Look-ups in named tables: a row name and a column name give one cell, copied from the table.

toniso =
	norokev	bunu	vovubag	lofirar	veli	duk	tuv	bupelos	luk
paz	0.49	0.58	0.45	0.44	0.54	0.53	0.41	0.48	0.49
toset	0.44	0.58	0.41	0.44	0.33	0.53	0.19	0.28	0.49
daneva	0.48	0.45	0.36	0.39	0.42	0.47	0.75	0.50	0.28
dov	0.76	0.48	0.37	0.45	0.36	0.49	0.45	0.80	0.44
nutalaz	0.62	0.62	0.33	0.71	0.45	0.54	0.63	0.68	0.57
butuzuz	0.52	0.52	0.59	0.83	0.46	0.49	0.23	0.50	0.37
dugunen	0.43	0.36	0.47	0.55	0.64	0.41	0.52	0.50	0.66
bol	0.44	0.33	0.61	0.48	0.45	0.42	0.57	0.36	0.36
feromo	0.52	0.61	0.58	0.48	0.48	0.51	0.43	0.39	0.39
palitur	0.61	0.75	0.51	0.37	0.43	0.56	0.26	0.42	0.30
gifik	0.42	0.36	0.60	0.52	0.41	0.43	0.46	0.55	0.43

What is the tuv of feromo in toniso? 0.43
What is the bunu of dugunen in toniso? 0.36
What is the bupelos of dov in toniso? 0.80
What is the duk of paz in toniso? 0.53
What is the lofirar of gifik in toniso? 0.52
What is the bupelos of dugunen in toniso? 0.50
What is the bunu of gifik in toniso? 0.36
What is the duk of nutalaz in toniso? 0.54
What is the luk of nutalaz in toniso? 0.57
What is the norokev of butuzuz in toniso? 0.52
What is the bupelos of daneva in toniso? 0.50
What is the norokev of dugunen in toniso? 0.43
What is the luk of palitur in toniso? 0.30
What is the tuv of palitur in toniso? 0.26
What is the duk of gifik in toniso? 0.43
What is the tuv of butuzuz in toniso? 0.23
What is the norokev of gifik in toniso? 0.42
What is the duk of toset in toniso? 0.53
What is the lofirar of butuzuz in toniso? 0.83
What is the bupelos of paz in toniso? 0.48

Table ruket
columns: mose, galida, ginutof, vokab, lur, sed, padezig, mereva, lok, vug
bolib: [536, 129, 825, 754, 631, 138, 680, 529, 322, 225]
momol: [545, 700, 458, 700, 362, 716, 651, 788, 698, 478]
muf: [582, 751, 483, 554, 501, 727, 651, 578, 895, 628]
davulo: [534, 273, 779, 639, 594, 255, 670, 473, 355, 292]
ladabi: [580, 565, 382, 572, 644, 414, 580, 369, 636, 589]
ges: [546, 657, 437, 442, 514, 559, 530, 408, 459, 573]

lok of ges is 459
lur of davulo is 594
mose of davulo is 534
mose of bolib is 536
galida of ladabi is 565
lok of momol is 698
galida of bolib is 129
padezig of muf is 651
padezig of davulo is 670
mereva of ladabi is 369
lur of muf is 501
mose of momol is 545
lur of ladabi is 644
vokab of bolib is 754
lur of bolib is 631
mereva of momol is 788
sed of bolib is 138
Row with the largest vug: muf

tefa =
	zugi	som	vagun	kom	tunana	safene	zikaga	sof
sevobod	116	111	141	217	76	118	124	120
tagisib	137	127	96	78	121	114	159	151
sim	130	141	125	72	111	101	141	176
dodoruk	127	147	138	71	108	94	133	187
tibuve	119	123	66	38	126	84	151	126
bik	66	157	101	70	168	137	134	109
tob	97	162	171	181	82	49	119	145
ninet	118	125	66	35	123	81	149	125
vetabab	125	155	154	66	103	87	121	201

tibuve, sof -> 126
ninet, vagun -> 66
tibuve, safene -> 84
tibuve, tunana -> 126
sim, tunana -> 111
dodoruk, kom -> 71
ninet, zugi -> 118
tagisib, tunana -> 121

piparek:
columns: bimodub, lozago, gesog, purigek, tam
kurof: [90, -404, 524, 35, -468]
sab: [-408, 862, -616, -808, 920]
kode: [-585, 604, 612, 381, -500]
mur: [706, -397, -600, 546, 445]
zakase: [-712, -549, 383, -304, 502]
sugadi: [579, -540, 821, -187, 626]
lokoz: [-897, 96, 446, 701, 789]
boro: [196, 748, -655, 694, -42]
vun: [557, -350, 147, -658, 620]

What is the lozago of boro in piparek? 748
What is the tam of boro in piparek? -42
What is the tam of zakase in piparek? 502
What is the bimodub of kurof in piparek? 90
What is the lozago of vun in piparek? -350
What is the bimodub of mur in piparek? 706
What is the lozago of kode in piparek? 604
What is the gesog of boro in piparek? -655
What is the bimodub of sab in piparek? -408
What is the lozago of lokoz in piparek? 96
What is the bimodub of sugadi in piparek? 579
What is the bimodub of kode in piparek? -585
What is the purigek of vun in piparek? -658
What is the tam of kurof in piparek? -468
What is the tam of sugadi in piparek? 626
What is the purigek of boro in piparek? 694
What is the gesog of vun in piparek? 147
What is the tam of sab in piparek? 920
Which row has the largest bimodub? mur

vaf:
|  | mirikof | rutor | ral | dud |
|---|---|---|---|---|
| vufot | 551 | 2439 | 4953 | 2599 |
| folen | -5154 | 2741 | 1606 | 3012 |
| raro | 4037 | 3028 | 1840 | 187 |
| vubegog | 6240 | 2959 | 253 | -426 |
| dup | 2561 | 4376 | 2004 | 1590 |
| tor | 8361 | 734 | 2838 | 3941 |
| nit | 5556 | 2890 | -543 | 4863 |
| vedum | 5454 | 1050 | 1748 | -2347 |
| luf | 5812 | 2772 | 1734 | 2756 |
| ser | 6923 | 5804 | 8722 | 7965 |
| leliti | 2341 | 4023 | 4742 | 1109 |

vubegog, dud => -426
dup, rutor => 4376
folen, dud => 3012
vubegog, mirikof => 6240
ser, dud => 7965
vufot, ral => 4953
nit, mirikof => 5556
luf, rutor => 2772
folen, rutor => 2741
ser, ral => 8722
ser, mirikof => 6923
vedum, rutor => 1050
nit, rutor => 2890
nit, dud => 4863
dup, mirikof => 2561
folen, ral => 1606
vedum, ral => 1748

